Below are the code and all the weights of a small trained network. Each question names an input and a class and asks about switching units off, where a switched-off unit gives its printed mean instead of its output.

import numpy as np


def w(rows, s, z=0):
    codes = np.array(rows[::2]) - 128.0
    scale = np.full(codes.shape[1], s)
    scale[-1] = z or s
    return codes * scale


def norm(h):
    return h / np.sqrt((h * h).mean(-1, keepdims=True) + 1e-5)


def f(y):
    return y / 2 * (1 + np.tanh(0.7978845608 * (y + 0.044715 * y**3)))


def log_softmax(a):
    a = a - a.max(-1, keepdims=True)
    return a - np.log(np.exp(a).sum(-1, keepdims=True))


def net(x, mask):
    res = np.array(x, float).reshape(1, 5) / 4 @ E
    u = 0
    for l in range(3):
        y = f(norm(res) @ A[l][:, :-1].T + A[l][:, -1])
        res = res + np.where(mask[u : u + 13], y, B[l][:, -1]) @ B[l][:, :-1]
        u += 13
    return log_softmax(norm(res)[-1] @ U[:, :-1].T + U[:, -1])


A, B = {}, {}
E = w([
[177,158,191,254],'x0',
[149,178,55,142],'x1',
[127,132,130,128],'x2',
[219,57,96,107],'x3',
[166,175,162,90],'x4',
],0.0094)
A[0] = w([
[141,169,54,140,69],'L0N0',
[92,71,33,187,67],'L0N1',
[199,224,21,123,49],'L0N2',
[102,50,67,191,27],'L0N3',
[179,80,72,44,236],'L0N4',
[163,181,9,149,15],'L0N5',
[243,217,170,39,5],'L0N6',
[107,84,98,102,130],'L0N7',
[102,63,78,195,72],'L0N8',
[114,60,232,80,82],'L0N9',
[72,176,106,80,241],'L0N10',
[137,37,241,88,5],'L0N11',
[238,84,139,182,184],'L0N12',
],0.012,0.0029)
B[0] = w([
[111,92,129,154,164],'L0N0',
[114,115,194,109,174],'L0N1',
[117,42,126,185,229],'L0N2',
[143,104,198,109,159],'L0N3',
[181,138,76,69,254],'L0N4',
[116,64,115,177,196],'L0N5',
[114,102,252,89,201],'L0N6',
[132,102,124,97,163],'L0N7',
[144,135,190,109,161],'L0N8',
[115,64,100,170,189],'L0N9',
[85,137,110,94,233],'L0N10',
[122,50,129,183,185],'L0N11',
[198,166,88,99,251],'L0N12',
],0.03,0.0061)
A[1] = w([
[74,166,122,163,112],'L1N0',
[120,163,119,128,77],'L1N1',
[124,111,252,95,88],'L1N2',
[108,174,124,124,37],'L1N3',
[143,191,117,118,133],'L1N4',
[200,222,151,168,110],'L1N5',
[171,159,160,236,165],'L1N6',
[127,78,154,55,177],'L1N7',
[50,242,105,156,4],'L1N8',
[128,111,164,112,59],'L1N9',
[50,113,214,119,129],'L1N10',
[91,73,90,188,93],'L1N11',
[52,108,131,159,153],'L1N12',
],0.017,0.0023)
B[1] = w([
[189,145,82,129,147],'L1N0',
[139,112,122,124,119],'L1N1',
[116,225,247,161,218],'L1N2',
[155,107,128,134,125],'L1N3',
[123,86,101,118,139],'L1N4',
[74,150,100,46,185],'L1N5',
[21,78,93,99,217],'L1N6',
[74,215,178,202,254],'L1N7',
[250,138,131,54,166],'L1N8',
[127,154,156,136,147],'L1N9',
[199,139,172,112,220],'L1N10',
[148,25,157,127,223],'L1N11',
[210,83,84,114,199],'L1N12',
],0.024,0.0076)
A[2] = w([
[142,181,105,141,102],'L2N0',
[56,149,85,69,81],'L2N1',
[90,103,108,212,58],'L2N2',
[102,98,96,253,93],'L2N3',
[231,160,97,141,71],'L2N4',
[132,113,49,151,158],'L2N5',
[89,170,122,195,141],'L2N6',
[41,167,66,102,109],'L2N7',
[97,167,132,188,113],'L2N8',
[185,207,87,148,66],'L2N9',
[117,172,80,195,5],'L2N10',
[33,157,82,87,82],'L2N11',
[63,168,92,121,38],'L2N12',
],0.016,0.0029)
B[2] = w([
[148,66,125,113,128],'L2N0',
[74,136,75,76,255],'L2N1',
[156,48,144,103,189],'L2N2',
[91,21,157,103,239],'L2N3',
[188,147,98,31,219],'L2N4',
[95,155,244,113,234],'L2N5',
[179,109,100,56,127],'L2N6',
[78,139,158,43,241],'L2N7',
[164,126,116,58,132],'L2N8',
[151,1,149,121,165],'L2N9',
[115,112,53,161,94],'L2N10',
[48,65,151,67,248],'L2N11',
[142,90,127,65,165],'L2N12',
],0.025,0.0038)
U = w([
[110,20,128,183,157],'0',
[130,120,152,65,255],'1',
[12,146,91,33,117],'2',
[132,196,203,126,137],'3',
[238,147,70,65,128],'4',
[117,150,80,137,74],'5',
[83,165,60,208,16],'6',
[149,159,8,189,30],'7',
],0.015,0.0095)

Each question gives the input, the list of numbers given to net, and the class t.
The units are the neurons (one row each of A and B). Each row of codes is followed by its name. A weight is (code - 128) times the scale printed after its matrix; where a second scale follows, it is the last column's (A, B and U).
mask holds one flag per neuron, layer by layer. A switched-off neuron (its flag False) gives its mean, the last column of its row in B, instead of its output. The means were averaged over made-up inputs and are rounded, as every weight is.
A unit's drop is (log p(t) with every unit on - log p(t) with that unit switched off) / (log p(t) with every unit on - log p(t) with every unit switched off).
The circuit of an input: a set's keep is (log p(t) with only the set's units on - log p(t) with every unit switched off) / (log p(t) with every unit on - log p(t) with every unit switched off). Starting from the 12 units with the biggest drops (on a tie, the unit counted first), units are removed one at a time, each time the one whose removal leaves the highest keep (on an exact tie, the one counted first), for as long as the keep stays at least 0.8.
units of the circuit, in order: the units of the circuit, biggest drop first
top k neurons: the k neurons with the biggest drops, biggest first
top k neurons in layer l: the k neurons of layer l with the biggest drops, biggest first
input [5,7,3,2,1], class 0: units of the circuit, in order : L0N2
input [1,-8,1,-7,8], class 0: units of the circuit, in order : L0N9, L0N11
input [7,4,2,-6,-7], class 2: units of the circuit, in order : L1N6, L0N2
input [-8,-8,-3,5,3], class 0: top 2 neurons : L0N11, L0N9
input [0,-5,-3,2,7], class 3: top 4 neurons : L0N6, L1N2, L0N2, L0N5
input [8,6,-4,3,-6], class 2: top 2 neurons : L1N6, L0N12
input [5,4,5,-5,-6], class 3: top 2 neurons in layer 1 : L1N2, L1N10
input [7,-5,-4,8,7], class 4: top 3 neurons in layer 0 : L0N12, L0N1, L0N3
input [-7,-7,2,-5,5], class 0: top 3 neurons in layer 1 : L1N11, L1N5, L1N6
input [-5,2,0,-3,-4], class 2: units of the circuit, in order : L0N10, L2N1
input [-6,8,-2,7,1], class 0: units of the circuit, in order : L0N5, L0N2
input [1,4,4,8,5], class 4: units of the circuit, in order : L0N12, L0N4
input [-5,-5,5,-1,-6], class 3: units of the circuit, in order : L0N2, L1N7, L1N6
input [8,7,-6,7,5], class 2: top 2 neurons in layer 1 : L1N6, L1N5
input [-7,-5,-7,3,8], class 3: top 4 neurons : L0N6, L1N6, L1N7, L0N12
input [5,8,0,7,1], class 0: units of the circuit, in order : L0N2
input [-8,8,-6,-6,-8], class 0: top 4 neurons : L0N5, L0N12, L0N6, L0N0
input [5,-2,-3,7,-6], class 4: top 2 neurons in layer 0 : L0N12, L0N6
input [6,7,6,-8,-5], class 4: top 2 neurons : L1N8, L0N12
input [5,0,1,5,3], class 2: top neuron : L1N5
input [4,-2,2,1,3], class 2: top 2 neurons : L0N12, L0N4
input [-6,5,4,2,2], class 2: top 3 neurons in layer 0 : L0N4, L0N10, L0N11
input [-6,7,1,3,6], class 0: top 2 neurons : L0N2, L0N5
input [5,7,1,-2,-8], class 3: top 4 neurons : L0N1, L0N8, L0N3, L1N2
input [-1,-1,-4,5,-7], class 3: top 2 neurons in layer 0 : L0N1, L0N3
